Here is a tiny trained network, its code and every weight. The questions are about switching its units off for an input and a target symbol, where a switched-off unit gives its printed mean instead of its output.

import numpy as np


def w(rows, s, z=0):
    codes = np.array(rows[::2]) - 128.0
    scale = np.full(codes.shape[1], s)
    scale[-1] = z or s
    return codes * scale


def f(y):
    return y / 2 * (1 + np.tanh(0.7978845608 * (y + 0.044715 * y**3)))


def softmax(a):
    e = np.exp(a - a.max(-1, keepdims=True))
    return e / e.sum(-1, keepdims=True)


def log_softmax(a):
    a = a - a.max(-1, keepdims=True)
    return a - np.log(np.exp(a).sum(-1, keepdims=True))


def net(x, mask):
    ids = ['αζηθμτ'.index(c) for c in x.split()]
    T = len(ids)
    res = E[ids] + P[:T]
    u = 0
    for l in range(2):
        r = res
        for j in range(2):
            rows = slice(2 * j, 2 * j + 2)
            q, k, v = (r @ M[l][rows].T for M in (Q, K, V))
            z = softmax(np.where(np.tri(T) > 0, q @ k.T / 2**0.5, -1e9)) @ v
            o = O[l][rows]
            res = res + np.where(mask[u + j], z, o[:, -1]) @ o[:, :-1]
        u += 2
        y = f(res @ A[l][:, :-1].T + A[l][:, -1])
        res = res + np.where(mask[u : u + 4], y, B[l][:, -1]) @ B[l][:, :-1]
        u += 4
    return log_softmax(res[-1] @ U[:, :-1].T + U[:, -1])


Q, K, V, O, A, B = {}, {}, {}, {}, {}, {}
E = w([
[16,21,67,131,126,172,168,146,76,33,160,181],'α',
[121,84,134,247,112,159,198,66,105,96,205,179],'ζ',
[52,136,107,86,171,102,172,79,144,192,181,70],'η',
[70,48,48,210,113,73,13,178,171,105,80,66],'θ',
[166,74,108,119,215,162,156,219,48,160,144,112],'μ',
[122,204,152,156,143,142,129,83,84,73,45,135],'τ',
],0.013)
P = w([
[167,103,246,141,142,198,76,204,79,3,133,50],'0',
[164,146,96,125,90,119,135,120,106,137,72,142],'1',
[126,137,93,143,100,130,140,125,111,137,89,119],'2',
[114,127,92,149,117,139,125,116,91,147,97,107],'3',
[103,118,87,146,125,139,137,115,88,153,89,103],'4',
[104,105,99,144,134,125,147,119,76,156,69,108],'5',
[91,110,100,151,130,119,149,108,69,162,73,118],'6',
[92,107,86,154,142,130,145,92,56,158,75,103],'7',
],0.0076)
Q[0] = w([
[101,104,104,120,69,175,200,100,55,117,101,184],'L0H1',
[69,68,67,225,176,75,188,105,49,133,131,127],'L0H1',
[171,164,198,3,100,94,114,151,211,136,142,210],'L0H2',
[33,63,41,197,240,44,64,80,118,209,55,69],'L0H2',
],0.0056)
K[0] = w([
[82,120,47,170,109,54,177,67,144,194,79,108],'L0H1',
[162,90,88,224,19,112,7,189,154,129,92,99],'L0H1',
[123,79,31,146,134,88,181,146,149,224,49,173],'L0H2',
[120,73,196,203,150,124,2,209,135,88,179,34],'L0H2',
],0.0053)
V[0] = w([
[116,134,112,60,75,59,203,124,143,199,173,172],'L0H1',
[159,65,10,205,46,1,20,165,242,178,81,86],'L0H1',
[72,130,129,167,24,130,113,121,196,100,78,163],'L0H2',
[39,182,172,75,176,29,154,88,181,209,146,59],'L0H2',
],0.0051)
O[0] = w([
[154,155,69,148,223,74,114,118,77,131,173,183,38],'L0H1',
[38,148,254,155,204,246,35,122,35,51,106,159,214],'L0H1',
[112,143,39,120,214,141,151,60,88,210,32,102,132],'L0H2',
[144,164,166,96,147,190,52,30,126,104,224,61,2],'L0H2',
],0.007,0.0089)
A[0] = w([
[129,94,130,101,218,175,153,153,82,132,213,254,249],'L0N1',
[174,202,130,161,87,63,128,118,177,182,129,29,202],'L0N2',
[107,184,117,130,147,140,115,98,122,131,42,161,53],'L0N3',
[132,122,63,135,164,31,186,176,161,202,132,120,70],'L0N4',
],0.006,0.0017)
B[0] = w([
[168,230,107,142,55,176,168,157,63,140,162,85,253],'L0N1',
[129,132,159,90,124,155,126,54,113,3,42,101,158],'L0N2',
[112,189,62,155,208,133,99,183,150,108,192,135,228],'L0N3',
[117,57,192,141,240,67,34,71,89,74,252,118,245],'L0N4',
],0.0072,0.0054)
Q[1] = w([
[173,113,77,102,89,36,204,54,154,139,190,121],'L1H1',
[224,134,129,113,124,84,154,74,207,163,126,254],'L1H1',
[182,123,128,122,181,80,77,141,126,122,182,151],'L1H2',
[217,148,37,96,61,51,167,153,208,181,145,167],'L1H2',
],0.0072)
K[1] = w([
[104,140,139,180,165,118,128,19,121,137,211,158],'L1H1',
[159,201,143,205,157,128,138,46,50,160,118,216],'L1H1',
[114,197,58,90,164,173,94,181,108,255,162,118],'L1H2',
[183,197,59,116,132,145,164,144,112,208,152,163],'L1H2',
],0.0069)
V[1] = w([
[248,175,189,51,55,88,218,179,89,101,169,119],'L1H1',
[149,149,179,94,83,161,80,164,79,101,23,61],'L1H1',
[131,182,126,116,248,232,143,123,37,224,98,85],'L1H2',
[2,123,203,239,98,167,20,109,164,131,134,132],'L1H2',
],0.0047)
O[1] = w([
[87,98,159,198,182,100,77,145,104,146,109,109,76],'L1H1',
[180,88,97,84,187,115,142,205,139,175,192,188,183],'L1H1',
[178,111,129,86,254,130,151,109,220,98,95,167,12],'L1H2',
[125,92,112,118,91,105,122,62,207,150,170,254,254],'L1H2',
],0.0069,0.0076)
A[1] = w([
[125,155,164,161,82,128,186,169,73,103,29,42,139],'L1N1',
[151,183,226,97,214,175,130,56,126,44,147,181,150],'L1N2',
[224,133,119,173,96,125,253,75,125,149,107,67,53],'L1N3',
[238,48,118,64,100,137,218,109,198,101,167,201,2],'L1N4',
],0.0058,0.0034)
B[1] = w([
[133,202,122,91,116,208,94,72,200,158,58,117,248],'L1N1',
[116,196,37,95,119,78,89,145,120,253,129,78,191],'L1N2',
[175,179,245,215,106,117,176,140,86,234,183,116,143],'L1N3',
[102,147,181,187,248,141,121,93,122,99,80,121,186],'L1N4',
],0.0067,0.011)
U = w([
[91,118,1,90,63,118,208,184,138,113,165,163,177],'α',
[134,142,208,197,96,104,159,118,136,160,170,183,4],'ζ',
[94,132,167,32,127,123,64,33,155,149,203,95,243],'η',
[122,85,168,140,169,169,139,94,186,90,106,170,10],'θ',
[154,129,142,174,231,122,112,214,98,135,153,88,238],'μ',
[110,205,132,113,150,114,101,105,158,163,38,103,12],'τ',
],0.0061,0.0016)

Each question gives the input, a string of symbols that net reads in full, and the target symbol t.
The units are the heads (2 rows each of Q, K, V and O) and the neurons (one row each of A and B). Each row of codes is followed by its name. A weight is (code - 128) times the scale printed after its matrix; where a second scale follows, it is the last column's (O, A, B and U).
mask holds one flag per unit, layer by layer, with each layer's heads first. A switched-off unit (its flag False) gives its mean, the last column of its rows in O or B, instead of its output. The means were averaged over made-up inputs and are rounded, as every weight is.
A unit's drop is (log p(t) with every unit on - log p(t) with that unit switched off) / (log p(t) with every unit on - log p(t) with every unit switched off).
The circuit of an input: a set's keep is (log p(t) with only the set's units on - log p(t) with every unit switched off) / (log p(t) with every unit on - log p(t) with every unit switched off). Starting from all 12 units, units are removed one at a time, each time the one whose removal leaves the highest keep (on an exact tie, the one counted first), for as long as the keep stays at least 0.8.
circuit, biggest first: the units of the circuit, biggest drop first
most important unit: the unit with the biggest drop
k most important neurons: the k neurons with the biggest drops, biggest first
k most important neurons of layer l: the k neurons of layer l with the biggest drops, biggest first
heads that matter: for each layer, one digit per head in row order, 1 if its drop is at least 0.15 and else 0, layers parted by /
drop of u: that unit's drop, to one decimal
input α θ μ α μ θ, target θ: circuit, biggest first : [L0H1, L1H2]
input ζ α α θ, target α: circuit, biggest first : [L1H1, L1N4]
input μ η τ α α ζ θ, target ζ: most important unit : L0H2
input θ η μ, target θ: circuit, biggest first : [L1H2, L0H1]
input ζ η θ α α ζ, target α: 2 most important neurons : [L0N1, L0N4]
input ζ α α μ θ α τ μ, target α: 3 most important neurons : [L0N1, L0N4, L1N4]
input τ α ζ μ τ τ θ τ, target μ: circuit, biggest first : [L0H1, L1H1, L0N3]
input τ α α α η θ, target μ: 3 most important neurons : [L0N2, L0N4, L0N3]
input α α α τ τ θ τ ζ, target τ: heads that matter : 11 / 10
input μ θ α, target ζ: circuit, biggest first : [L0H1, L0H2, L1H2, L0N1]
input μ θ ζ η, target ζ: 2 most important neurons : [L0N1, L1N1]
input η α α θ θ α α τ, target η: heads that matter : 11 / 01
input θ α τ τ, target θ: heads that matter : 10 / 11
input ζ ζ μ τ θ, target α: heads that matter : 00 / 10
input ζ τ μ τ θ τ, target α: 2 most important neurons : [L0N4, L0N2]
input η τ τ α α ζ θ, target η: circuit, biggest first : [L0H2]
input ζ θ η α ζ ζ ζ, target α: 3 most important neurons of layer 1 : [L1N4, L1N2, L1N3]
input α θ τ α α η, target τ: 4 most important neurons : [L0N4, L0N1, L0N3, L1N1]
input η ζ θ θ θ, target η: 2 most important neurons of layer 1 : [L1N2, L1N4]
input θ τ ζ α, target θ: most important unit : L1N4
input θ μ τ α α τ ζ, target θ: drop of L1H2 : 0.9
input α μ ζ θ ζ, target τ: drop of L0N3 : 0.2
input α ζ ζ μ θ α μ, target τ: drop of L0N3 : 0.2
